Below are the code and all the weights of a small trained network. Each question names an input and a target symbol and asks about switching units off, where a switched-off unit gives its printed mean instead of its output.

import numpy as np


def w(rows, s, z=0):
    codes = np.array(rows[::2]) - 128.0
    scale = np.full(codes.shape[1], s)
    scale[-1] = z or s
    return codes * scale


def norm(h):
    return h / np.sqrt((h * h).mean(-1, keepdims=True) + 1e-5)


def f(y):
    return np.maximum(y, 0)


def softmax(a):
    e = np.exp(a - a.max(-1, keepdims=True))
    return e / e.sum(-1, keepdims=True)


def log_softmax(a):
    a = a - a.max(-1, keepdims=True)
    return a - np.log(np.exp(a).sum(-1, keepdims=True))


def net(x, mask):
    ids = ['αεζηλξπσφ'.index(c) for c in x.split()]
    T = len(ids)
    res = E[ids] + P[:T]
    u = 0
    for l in range(3):
        r = norm(res)
        for j in range(2):
            rows = slice(2 * j, 2 * j + 2)
            q, k, v = (r @ M[l][rows].T for M in (Q, K, V))
            z = softmax(np.where(np.tri(T) > 0, q @ k.T / 2**0.5, -1e9)) @ v
            o = O[l][rows]
            res = res + np.where(mask[u + j], z, o[:, -1]) @ o[:, :-1]
        u += 2
        y = f(norm(res) @ A[l][:, :-1].T + A[l][:, -1])
        res = res + np.where(mask[u : u + 4], y, B[l][:, -1]) @ B[l][:, :-1]
        u += 4
    return log_softmax(norm(res)[-1] @ U[:, :-1].T + U[:, -1])


Q, K, V, O, A, B = {}, {}, {}, {}, {}, {}
E = w([
[54,114,142],'α',
[65,81,138],'ε',
[94,109,81],'ζ',
[96,72,95],'η',
[89,43,141],'λ',
[76,161,174],'ξ',
[50,134,204],'π',
[191,188,134],'σ',
[255,52,8],'φ',
],0.0044)
P = w([
[196,66,185],'0',
[78,214,115],'1',
[190,56,195],'2',
[76,209,101],'3',
[180,54,202],'4',
[71,227,59],'5',
[182,47,196],'6',
[73,251,43],'7',
[182,47,198],'8',
[65,218,77],'9',
[177,40,194],'10',
],0.0024)
Q[0] = w([
[240,135,85],'L0H0',
[5,97,137],'L0H0',
[187,177,108],'L0H1',
[63,96,135],'L0H1',
],0.0032)
K[0] = w([
[242,126,117],'L0H0',
[45,99,206],'L0H0',
[244,254,33],'L0H1',
[6,105,93],'L0H1',
],0.0031)
V[0] = w([
[6,91,97],'L0H0',
[188,196,183],'L0H0',
[40,119,47],'L0H1',
[30,246,147],'L0H1',
],0.0019)
O[0] = w([
[177,242,125,254],'L0H0',
[127,40,87,47],'L0H0',
[138,250,196,152],'L0H1',
[182,161,67,103],'L0H1',
],0.0019,0.00064)
A[0] = w([
[84,221,165,156],'L0N0',
[52,114,110,184],'L0N1',
[135,184,35,255],'L0N2',
[113,253,137,8],'L0N3',
],0.0042,0.00096)
B[0] = w([
[182,67,88,251],'L0N0',
[170,173,109,244],'L0N1',
[112,96,253,231],'L0N2',
[133,53,96,206],'L0N3',
],0.0042,0.0019)
Q[1] = w([
[54,228,28],'L1H0',
[1,245,43],'L1H0',
[48,121,86],'L1H1',
[61,110,63],'L1H1',
],0.005)
K[1] = w([
[27,247,33],'L1H0',
[44,254,95],'L1H0',
[196,202,137],'L1H1',
[214,236,154],'L1H1',
],0.0044)
V[1] = w([
[94,142,62],'L1H0',
[119,253,78],'L1H0',
[106,39,164],'L1H1',
[34,59,77],'L1H1',
],0.0031)
O[1] = w([
[162,92,216,99],'L1H0',
[122,30,154,6],'L1H0',
[142,7,133,224],'L1H1',
[127,5,71,182],'L1H1',
],0.0035,0.0024)
A[1] = w([
[253,148,83,240],'L1N0',
[135,149,205,2],'L1N1',
[241,125,206,185],'L1N2',
[93,25,134,96],'L1N3',
],0.0034,0.00098)
B[1] = w([
[2,245,116,211],'L1N0',
[190,58,103,140],'L1N1',
[192,170,150,197],'L1N2',
[49,99,117,251],'L1N3',
],0.0037,0.0027)
Q[2] = w([
[216,169,117],'L2H0',
[156,131,116],'L2H0',
[145,101,106],'L2H1',
[3,109,30],'L2H1',
],0.0052)
K[2] = w([
[135,18,1],'L2H0',
[221,86,101],'L2H0',
[82,180,122],'L2H1',
[244,127,21],'L2H1',
],0.0038)
V[2] = w([
[157,69,106],'L2H0',
[134,93,214],'L2H0',
[53,133,80],'L2H1',
[102,103,252],'L2H1',
],0.0033)
O[2] = w([
[170,197,113,182],'L2H0',
[39,164,132,193],'L2H0',
[85,142,155,254],'L2H1',
[152,87,254,178],'L2H1',
],0.0029,0.00084)
A[2] = w([
[162,192,57,97],'L2N0',
[132,121,123,103],'L2N1',
[253,43,220,93],'L2N2',
[52,181,138,252],'L2N3',
],0.0037,0.0028)
B[2] = w([
[4,88,169,152],'L2N0',
[156,113,138,128],'L2N1',
[198,115,72,159],'L2N2',
[180,221,111,252],'L2N3',
],0.0044,0.0037)
U = w([
[159,100,245,153],'α',
[213,104,136,187],'ε',
[113,63,78,39],'ζ',
[189,82,47,175],'η',
[128,51,133,229],'λ',
[71,76,159,78],'ξ',
[23,143,176,1],'π',
[165,229,160,159],'σ',
[114,171,19,90],'φ',
],0.012,0.0021)

Each question gives the input, a string of symbols that net reads in full, and the target symbol t.
The units are the heads (2 rows each of Q, K, V and O) and the neurons (one row each of A and B). Each row of codes is followed by its name. A weight is (code - 128) times the scale printed after its matrix; where a second scale follows, it is the last column's (O, A, B and U).
mask holds one flag per unit, layer by layer, with each layer's heads first. A switched-off unit (its flag False) gives its mean, the last column of its rows in O or B, instead of its output. The means were averaged over made-up inputs and are rounded, as every weight is.
A unit's drop is (log p(t) with every unit on - log p(t) with that unit switched off) / (log p(t) with every unit on - log p(t) with every unit switched off).
The circuit of an input: a set's keep is (log p(t) with only the set's units on - log p(t) with every unit switched off) / (log p(t) with every unit on - log p(t) with every unit switched off). Starting from the 12 units with the biggest drops (on a tie, the unit counted first), units are removed one at a time, each time the one whose removal leaves the highest keep (on an exact tie, the one counted first), for as long as the keep stays at least 0.8.
circuit, biggest first: the units of the circuit, biggest drop first
top k neurons: the k neurons with the biggest drops, biggest first
k most important neurons of layer l: the k neurons of layer l with the biggest drops, biggest first
drop of u: that unit's drop, to one decimal
input λ α ζ π α η σ σ π α, target σ: circuit, biggest first : L1H1, L2N3, L1N3
input ξ λ π ζ, target π: circuit, biggest first : L0N2
input σ λ ζ σ η ζ λ σ ζ η, target σ: circuit, biggest first : L1H1, L0N2, L2N3
input σ ξ π ζ, target π: circuit, biggest first : L0N2, L1H0
input φ ζ ε λ η σ σ ζ, target σ: circuit, biggest first : L1H1, L0N2, L2N3
input σ π π ε ζ, target φ: circuit, biggest first : L1H0, L0N3
input σ ε σ α, target σ: top 2 neurons : L2N3, L1N3
input η σ ζ η, target σ: circuit, biggest first : L1H1, L2N3
input π π σ σ π α ξ, target ε: circuit, biggest first : L1N0, L2N2, L1N1
input π σ π π π η, target π: circuit, biggest first : L0N2, L2H1
input η ξ φ π, target φ: top 2 neurons : L0N0, L0N3
input φ φ ζ ξ, target φ: circuit, biggest first : L2H1, L0N0, L0N3
input λ λ π λ π π φ σ ζ λ, target σ: circuit, biggest first : L1H1, L2N3, L0N1
input λ π ε π α φ φ σ π ζ, target σ: top 2 neurons : L0N2, L2N3
input η ζ π η, target π: top 2 neurons : L0N2, L2N2
input η φ λ π, target φ: top 2 neurons : L0N2, L0N0
input ξ σ η π σ σ η ε, target σ: 2 most important neurons of layer 0 : L0N2, L0N1
input φ φ π λ, target φ: most important neuron of layer 1 : L1N0
input σ α σ σ σ π, target σ: 2 most important neurons of layer 0 : L0N0, L0N1
input λ π α σ σ π, target σ: 2 most important neurons of layer 1 : L1N3, L1N0
input α ε σ ε, target σ: drop of L0N0 : 0.2
input σ α φ λ σ σ α φ ε σ ξ, target ε: drop of L2N0 : 0.0
input η ζ ε φ σ σ σ λ, target σ: drop of L1H1 : 1.2
